Below is a small trained network, with its code and all its weights. Each question gives an input and a class and asks what happens when units are switched off, that is, made to give their printed mean instead of their output.

import numpy as np


def w(rows, s, z=0):
    codes = np.array(rows[::2]) - 128.0
    scale = np.full(codes.shape[1], s)
    scale[-1] = z or s
    return codes * scale


def norm(h):
    return h / np.sqrt((h * h).mean(-1, keepdims=True) + 1e-5)


def f(y):
    return np.maximum(y, 0)


def log_softmax(a):
    a = a - a.max(-1, keepdims=True)
    return a - np.log(np.exp(a).sum(-1, keepdims=True))


def net(x, mask):
    res = np.array(x, float).reshape(1, 6) / 4 @ E
    u = 0
    for l in range(2):
        y = f(norm(res) @ A[l][:, :-1].T + A[l][:, -1])
        res = res + np.where(mask[u : u + 5], y, B[l][:, -1]) @ B[l][:, :-1]
        u += 5
    return log_softmax(norm(res)[-1] @ U[:, :-1].T + U[:, -1])


A, B = {}, {}
E = w([
[56,92,67,254,181,174,152,125,120,186],'x0',
[130,119,115,122,122,124,131,124,132,131],'x1',
[101,195,69,94,88,142,21,200,165,174],'x2',
[133,127,128,127,126,136,128,127,126,131],'x3',
[134,125,124,141,130,117,118,132,126,116],'x4',
[136,129,130,129,135,137,123,129,125,125],'x5',
],0.0032)
A[0] = w([
[135,134,106,177,117,140,99,199,191,139,190],'0.n0',
[212,103,171,26,122,25,172,59,79,51,34],'0.n1',
[119,176,45,101,121,152,46,197,170,149,181],'0.n2',
[220,193,235,92,96,149,176,91,141,36,7],'0.n3',
[208,172,150,4,60,87,49,165,163,88,30],'0.n4',
],0.003,0.0012)
B[0] = w([
[77,72,114,48,160,188,125,118,108,126,204],'0.n0',
[2,64,67,25,196,150,61,223,181,117,253],'0.n1',
[123,190,145,188,111,186,100,154,208,151,249],'0.n2',
[77,34,71,101,187,169,88,237,159,136,222],'0.n3',
[187,191,181,223,96,54,234,13,77,104,244],'0.n4',
],0.0037,0.0038)
A[1] = w([
[106,137,80,143,121,119,183,60,101,90,68],'1.n0',
[197,225,157,143,39,92,160,79,145,88,88],'1.n1',
[192,253,189,113,91,81,123,76,166,90,1],'1.n2',
[151,77,133,185,192,129,198,10,32,152,108],'1.n3',
[175,103,158,88,120,163,110,197,161,117,232],'1.n4',
],0.0044,0.00095)
B[1] = w([
[167,160,183,79,145,185,119,159,69,130,169],'1.n0',
[167,136,48,138,61,3,89,127,177,86,222],'1.n1',
[200,103,81,166,39,51,146,38,154,176,231],'1.n2',
[192,161,206,121,73,123,130,93,81,122,253],'1.n3',
[121,130,117,101,191,88,171,147,93,86,204],'1.n4',
],0.0061,0.0033)
U = w([
[87,46,123,1,224,94,155,194,117,59,226],'0',
[209,161,50,132,27,15,106,88,178,144,156],'1',
[203,120,254,148,110,181,171,76,3,145,143],'2',
[47,175,44,182,153,247,62,177,174,210,2],'3',
],0.007,0.00098)

Each question gives the input, the list of numbers given to net, and the class t.
The units are the neurons (one row each of A and B). Each row of codes is followed by its name. A weight is (code - 128) times the scale printed after its matrix; where a second scale follows, it is the last column's (A, B and U).
mask holds one flag per neuron, layer by layer. A switched-off neuron (its flag False) gives its mean, the last column of its row in B, instead of its output. The means were averaged over made-up inputs and are rounded, as every weight is.
A unit's drop is (log p(t) with every unit on - log p(t) with that unit switched off) / (log p(t) with every unit on - log p(t) with every unit switched off).
unit that matters most: the unit with the biggest drop
k most important neurons: the k neurons with the biggest drops, biggest first
top k neurons in layer l: the k neurons of layer l with the biggest drops, biggest first
drop when u is switched off: that unit's drop, to one decimal
input [4,8,1,6,6,-5], class 3: 2 most important neurons : 0.n4, 1.n2
input [2,2,0,6,8,5], class 2: 2 most important neurons : 0.n1, 0.n3
input [1,0,6,-2,6,-4], class 3: unit that matters most : 0.n0
input [-6,1,-1,-2,-6,4], class 0: 2 most important neurons : 0.n1, 0.n3
input [0,-6,-7,2,7,-8], class 0: 2 most important neurons : 0.n1, 0.n4
input [-8,-7,-3,-1,4,8], class 0: top 2 neurons in layer 0 : 0.n1, 0.n3
input [3,-2,0,0,-1,7], class 2: 2 most important neurons : 0.n1, 0.n3
input [1,-8,-1,4,1,-3], class 2: 2 most important neurons : 0.n1, 0.n4
input [-5,-4,-1,4,0,-3], class 0: drop when 0.n3 is switched off : 0.4
input [2,4,1,-8,3,8], class 3: drop when 0.n4 is switched off : 0.5
input [1,4,-2,0,-8,0], class 2: drop when 0.n1 is switched off : 0.2
